Below are the code and all the weights of a small trained network. Each question names an input and a class and asks about switching units off, where a switched-off unit gives its printed mean instead of its output.

import numpy as np


def w(rows, s, z=0):
    codes = np.array(rows[::2]) - 128.0
    scale = np.full(codes.shape[1], s)
    scale[-1] = z or s
    return codes * scale


def f(y):
    return y / 2 * (1 + np.tanh(0.7978845608 * (y + 0.044715 * y**3)))


def log_softmax(a):
    a = a - a.max(-1, keepdims=True)
    return a - np.log(np.exp(a).sum(-1, keepdims=True))


def net(x, mask):
    res = np.array(x, float).reshape(1, 7) / 4 @ E
    y = f(res @ A[0][:, :-1].T + A[0][:, -1])
    res = res + np.where(mask, y, B[0][:, -1]) @ B[0][:, :-1]
    return log_softmax(res[-1] @ U[:, :-1].T + U[:, -1])


A, B = {}, {}
E = w([
[135,113,142,117,128,124,122,129,121],'x0',
[159,247,175,147,73,108,85,105,28],'x1',
[122,121,123,135,145,126,112,132,117],'x2',
[59,75,142,175,68,80,93,32,176],'x3',
[134,113,135,123,113,115,135,140,122],'x4',
[71,147,119,83,192,64,199,59,68],'x5',
[129,130,132,124,125,131,131,125,132],'x6',
],0.013)
A[0] = w([
[64,65,113,160,113,54,135,42,176,123],'N1',
[138,124,88,98,174,193,201,166,91,253],'N2',
[114,79,124,99,111,93,125,105,107,150],'N3',
[71,100,88,80,202,97,215,96,140,132],'N4',
[132,81,97,105,126,167,99,155,174,185],'N5',
[156,84,112,143,126,187,105,155,201,204],'N6',
[187,181,151,168,62,132,54,127,125,103],'N7',
[171,83,129,139,101,157,114,134,159,147],'N8',
[110,81,129,176,112,187,125,200,173,202],'N9',
[53,92,132,158,118,106,128,79,152,104],'N10',
[138,139,120,97,190,109,171,161,117,211],'N11',
[82,112,147,169,52,112,70,74,147,132],'N12',
[191,191,131,110,123,185,112,224,77,253],'N13',
[131,195,147,121,128,63,135,88,67,30],'N14',
[115,196,143,109,121,53,162,62,7,3],'N15',
[187,183,150,199,73,140,46,138,117,107],'N16',
[107,156,149,73,158,126,149,85,82,119],'N17',
[87,90,136,99,189,71,213,90,154,115],'N18',
[86,100,128,166,79,67,75,64,163,183],'N19',
[119,87,116,103,128,155,129,177,182,208],'N20',
],0.011,0.0058)
B[0] = w([
[152,126,56,99,77,187,111,47,92,206],'N1',
[181,114,173,146,241,83,148,210,145,226],'N2',
[155,120,106,123,124,139,120,83,126,151],'N3',
[151,105,91,60,169,165,191,163,53,214],'N4',
[133,115,93,166,134,92,107,110,177,192],'N5',
[137,119,134,194,139,115,94,106,203,212],'N6',
[107,159,181,92,85,173,143,158,75,194],'N7',
[109,132,135,147,112,138,74,122,147,173],'N8',
[145,124,116,161,147,115,84,66,169,209],'N9',
[142,136,64,87,77,203,102,62,108,176],'N10',
[170,62,121,112,170,95,152,178,135,195],'N11',
[12,83,157,141,36,166,103,154,95,190],'N12',
[250,241,95,61,174,153,82,86,108,252],'N13',
[124,117,103,228,108,106,84,94,212,182],'N14',
[148,129,116,206,140,88,81,60,223,211],'N15',
[109,174,157,72,71,134,143,161,38,202],'N16',
[111,78,118,165,190,99,136,123,159,176],'N17',
[142,147,92,72,140,152,157,109,106,198],'N18',
[44,135,126,129,2,179,81,83,97,199],'N19',
[161,122,86,173,165,102,145,128,167,198],'N20',
],0.0098,0.021)
U = w([
[184,164,160,202,176,68,96,129,222,220],'0',
[179,188,106,20,114,182,128,79,39,174],'1',
[72,99,117,219,85,130,103,60,201,128],'2',
[49,157,226,110,64,148,117,167,43,3],'3',
[137,88,137,76,179,111,251,188,85,70],'4',
],0.011,0.0028)

Each question gives the input, the list of numbers given to net, and the class t.
The units are the neurons (one row each of A and B). Each row of codes is followed by its name. A weight is (code - 128) times the scale printed after its matrix; where a second scale follows, it is the last column's (A, B and U).
mask holds one flag per neuron, in row order. A switched-off neuron (its flag False) gives its mean, the last column of its row in B, instead of its output. The means were averaged over made-up inputs and are rounded, as every weight is.
A unit's drop is (log p(t) with every unit on - log p(t) with that unit switched off) / (log p(t) with every unit on - log p(t) with every unit switched off).
The circuit of an input: a set's keep is (log p(t) with only the set's units on - log p(t) with every unit switched off) / (log p(t) with every unit on - log p(t) with every unit switched off). Starting from the 12 units with the biggest drops (on a tie, the unit counted first), units are removed one at a time, each time the one whose removal leaves the highest keep (on an exact tie, the one counted first), for as long as the keep stays at least 0.8.
units of the circuit, in order: the units of the circuit, biggest drop first
most important unit: the unit with the biggest drop
k most important neurons: the k neurons with the biggest drops, biggest first
drop when u is switched off: that unit's drop, to one decimal
input [-4,-1,4,0,-7,7,0], class 4: units of the circuit, in order	N13; N4
input [7,7,-6,-7,2,1,-3], class 0: most important unit	N15
input [6,1,-8,2,-2,0,-2], class 3: 2 most important neurons	N13; N15
input [-6,1,8,0,5,-6,2], class 1: 2 most important neurons	N16; N15
input [7,-6,-2,6,2,1,0], class 1: 3 most important neurons	N1; N4; N18
input [0,-1,1,6,-2,1,-6], class 1: 2 most important neurons	N1; N15
input [3,1,3,-5,1,6,3], class 0: 2 most important neurons	N15; N14
input [-8,8,8,2,-4,2,2], class 2: 2 most important neurons	N15; N14
input [-2,1,8,8,-8,-2,2], class 3: 2 most important neurons	N12; N15
input [-8,0,1,5,1,3,-2], class 1: drop when N1 is switched off	0.2
input [6,2,2,4,7,1,1], class 2: drop when N7 is switched off	0.1
input [2,-6,8,0,0,2,-3], class 4: drop when N13 is switched off	0.6
